Below is a small trained network, with its code and all its weights. Each question gives an input and a class and asks what happens when units are switched off, that is, made to give their printed mean instead of their output.

import numpy as np


def w(rows, s, z=0):
    codes = np.array(rows[::2]) - 128.0
    scale = np.full(codes.shape[1], s)
    scale[-1] = z or s
    return codes * scale


def norm(h):
    return h / np.sqrt((h * h).mean(-1, keepdims=True) + 1e-5)


def f(y):
    return np.maximum(y, 0)


def log_softmax(a):
    a = a - a.max(-1, keepdims=True)
    return a - np.log(np.exp(a).sum(-1, keepdims=True))


def net(x, mask):
    res = np.array(x, float).reshape(1, 3) / 4 @ E
    u = 0
    for l in range(3):
        y = f(norm(res) @ A[l][:, :-1].T + A[l][:, -1])
        res = res + np.where(mask[u : u + 6], y, B[l][:, -1]) @ B[l][:, :-1]
        u += 6
    return log_softmax(norm(res)[-1] @ U[:, :-1].T + U[:, -1])


A, B = {}, {}
E = w([
[45,236,133,59],'x0',
[243,122,30,118],'x1',
[155,32,146,3],'x2',
],0.0063)
A[0] = w([
[71,170,242,238,112],'L0N0',
[50,133,247,155,44],'L0N1',
[178,130,84,162,63],'L0N2',
[106,83,111,237,147],'L0N3',
[125,190,128,255,2],'L0N4',
[124,146,124,207,31],'L0N5',
],0.0086,0.0064)
B[0] = w([
[2,137,112,128,252],'L0N0',
[37,160,167,33,199],'L0N1',
[45,94,109,105,160],'L0N2',
[156,187,77,105,219],'L0N3',
[222,148,84,206,183],'L0N4',
[178,205,124,134,147],'L0N5',
],0.0096,0.0049)
A[1] = w([
[159,147,127,43,167],'L1N0',
[174,31,154,181,200],'L1N1',
[128,2,234,125,28],'L1N2',
[185,26,154,17,119],'L1N3',
[160,127,178,30,48],'L1N4',
[55,137,238,198,6],'L1N5',
],0.0068,0.0021)
B[1] = w([
[141,145,195,152,201],'L1N0',
[40,164,178,99,187],'L1N1',
[2,19,240,206,177],'L1N2',
[234,166,125,195,254],'L1N3',
[194,143,65,174,186],'L1N4',
[32,130,95,30,171],'L1N5',
],0.0089,0.0047)
A[2] = w([
[60,134,99,210,2],'L2N0',
[102,240,155,147,199],'L2N1',
[141,48,190,153,36],'L2N2',
[139,37,218,175,19],'L2N3',
[132,2,143,71,127],'L2N4',
[187,46,64,127,152],'L2N5',
],0.0099,0.0032)
B[2] = w([
[201,154,82,136,167],'L2N0',
[204,78,176,100,253],'L2N1',
[103,58,179,148,167],'L2N2',
[83,62,209,253,182],'L2N3',
[119,177,202,152,162],'L2N4',
[40,100,100,128,196],'L2N5',
],0.012,0.0066)
U = w([
[92,76,39,210,46],'0',
[116,44,10,174,69],'1',
[241,204,35,191,229],'2',
[219,162,213,37,144],'3',
[48,222,185,30,215],'4',
[124,55,81,80,1],'5',
[120,11,223,230,169],'6',
],0.013,0.0088)

Each question gives the input, the list of numbers given to net, and the class t.
The units are the neurons (one row each of A and B). Each row of codes is followed by its name. A weight is (code - 128) times the scale printed after its matrix; where a second scale follows, it is the last column's (A, B and U).
mask holds one flag per neuron, layer by layer. A switched-off neuron (its flag False) gives its mean, the last column of its row in B, instead of its output. The means were averaged over made-up inputs and are rounded, as every weight is.
A unit's drop is (log p(t) with every unit on - log p(t) with that unit switched off) / (log p(t) with every unit on - log p(t) with every unit switched off).
The circuit of an input: a set's keep is (log p(t) with only the set's units on - log p(t) with every unit switched off) / (log p(t) with every unit on - log p(t) with every unit switched off). Starting from the 12 units with the biggest drops (on a tie, the unit counted first), units are removed one at a time, each time the one whose removal leaves the highest keep (on an exact tie, the one counted first), for as long as the keep stays at least 0.8.
units of the circuit, in order: the units of the circuit, biggest drop first
most important unit: the unit with the biggest drop
k most important neurons: the k neurons with the biggest drops, biggest first
k most important neurons of layer l: the k neurons of layer l with the biggest drops, biggest first
drop of u: that unit's drop, to one decimal
input [7,8,-4], class 3: units of the circuit, in order	(L2N1)
input [8,-2,3], class 3: units of the circuit, in order	(L0N0; L2N1)
input [-2,3,1], class 1: units of the circuit, in order	(L2N5; L2N3)
input [-5,-6,-8], class 2: units of the circuit, in order	(L2N0; L0N3)
input [6,2,-4], class 2: 3 most important neurons	(L0N1; L2N0; L1N1)
input [-8,4,-4], class 0: units of the circuit, in order	(L2N5; L2N1)
input [6,8,3], class 2: 2 most important neurons of layer 0	(L0N0; L0N1)
input [-5,2,0], class 0: 3 most important neurons	(L0N3; L2N5; L2N1)
input [-4,8,2], class 1: 2 most important neurons	(L2N5; L1N2)
input [0,8,2], class 1: 2 most important neurons of layer 0	(L0N1; L0N2)
input [2,3,6], class 2: 2 most important neurons of layer 1	(L1N3; L1N4)
input [-1,1,-1], class 2: 2 most important neurons of layer 0	(L0N3; L0N1)
input [-7,-7,-5], class 4: 2 most important neurons	(L0N0; L0N1)
input [-2,4,-2], class 1: 2 most important neurons of layer 0	(L0N2; L0N0)
input [4,1,4], class 3: most important neuron	(L1N0)
input [0,2,-1], class 1: 3 most important neurons	(L0N1; L1N1; L0N0)
input [5,2,-4], class 2: 2 most important neurons of layer 0	(L0N1; L0N4)
input [7,-4,8], class 3: 2 most important neurons of layer 0	(L0N0; L0N2)
input [-5,3,-2], class 0: 2 most important neurons of layer 2	(L2N5; L2N1)
input [2,3,1], class 2: most important unit	L0N0
input [8,-2,8], class 3: drop of L0N0	0.2
input [-4,-7,-6], class 4: drop of L0N0	0.6
input [2,-5,8], class 6: drop of L2N1	0.0
